Below is a small trained network, with its code and all its weights. Each question gives an input and a class and asks what happens when units are switched off, that is, made to give their printed mean instead of their output.

import numpy as np


def w(rows, s, z=0):
    codes = np.array(rows[::2]) - 128.0
    scale = np.full(codes.shape[1], s)
    scale[-1] = z or s
    return codes * scale


def f(y):
    return np.maximum(y, 0)


def log_softmax(a):
    a = a - a.max(-1, keepdims=True)
    return a - np.log(np.exp(a).sum(-1, keepdims=True))


def net(x, mask):
    res = np.array(x, float).reshape(1, 4) / 4 @ E
    y = f(res @ A[0][:, :-1].T + A[0][:, -1])
    res = res + np.where(mask, y, B[0][:, -1]) @ B[0][:, :-1]
    return log_softmax(res[-1] @ U[:, :-1].T + U[:, -1])


A, B = {}, {}
E = w([
[3,211,62,32,74,69,193],'x0',
[153,112,115,97,119,139,143],'x1',
[111,140,168,133,96,133,115],'x2',
[142,111,29,147,1,129,25],'x3',
],0.0085)
A[0] = w([
[132,115,119,130,110,96,117,70],'N0',
[116,118,109,143,107,134,135,92],'N1',
[85,135,19,122,39,112,76,26],'N2',
[68,170,88,90,105,93,170,123],'N3',
[127,108,124,106,94,133,171,103],'N4',
[10,191,67,57,103,94,183,172],'N5',
[126,154,83,131,89,130,110,66],'N6',
[164,93,138,163,151,168,105,246],'N7',
[66,168,183,74,185,122,255,4],'N8',
[113,126,100,137,109,150,119,64],'N9',
],0.015,0.0019)
B[0] = w([
[125,141,118,136,147,107,142,142],'N0',
[140,132,89,119,136,110,144,141],'N1',
[40,187,111,14,213,78,147,224],'N2',
[189,121,145,194,77,199,108,204],'N3',
[110,120,174,176,115,120,125,145],'N4',
[231,40,172,246,100,185,118,254],'N5',
[90,156,140,101,144,83,138,166],'N6',
[144,113,125,180,62,158,134,194],'N7',
[36,190,72,8,168,56,126,237],'N8',
[116,131,160,104,160,109,192,147],'N9',
],0.011,0.019)
U = w([
[202,49,192,196,88,230,109,255],'0',
[49,202,133,1,162,35,131,1],'1',
],0.01,0.0021)

Each question gives the input, the list of numbers given to net, and the class t.
The units are the neurons (one row each of A and B). Each row of codes is followed by its name. A weight is (code - 128) times the scale printed after its matrix; where a second scale follows, it is the last column's (A, B and U).
mask holds one flag per neuron, in row order. A switched-off neuron (its flag False) gives its mean, the last column of its row in B, instead of its output. The means were averaged over made-up inputs and are rounded, as every weight is.
A unit's drop is (log p(t) with every unit on - log p(t) with that unit switched off) / (log p(t) with every unit on - log p(t) with every unit switched off).
k most important neurons: the k neurons with the biggest drops, biggest first
drop when u is switched off: that unit's drop, to one decimal
input [-4,0,-1,-5], class 1: 2 most important neurons	N5; N3
input [3,3,5,-2], class 0: most important neuron	N2
input [6,6,-5,5], class 0: 3 most important neurons	N5; N8; N3
input [8,0,1,8], class 0: 3 most important neurons	N5; N3; N8
input [-6,-4,-5,7], class 1: 3 most important neurons	N5; N3; N2
input [3,5,8,-2], class 0: 2 most important neurons	N2; N5
input [7,-5,-7,6], class 0: 3 most important neurons	N5; N3; N8
input [-4,-1,1,-7], class 1: drop when N5 is switched off	0.4
input [8,1,0,-2], class 0: drop when N5 is switched off	2.1
input [-2,7,5,5], class 1: drop when N5 is switched off	0.3
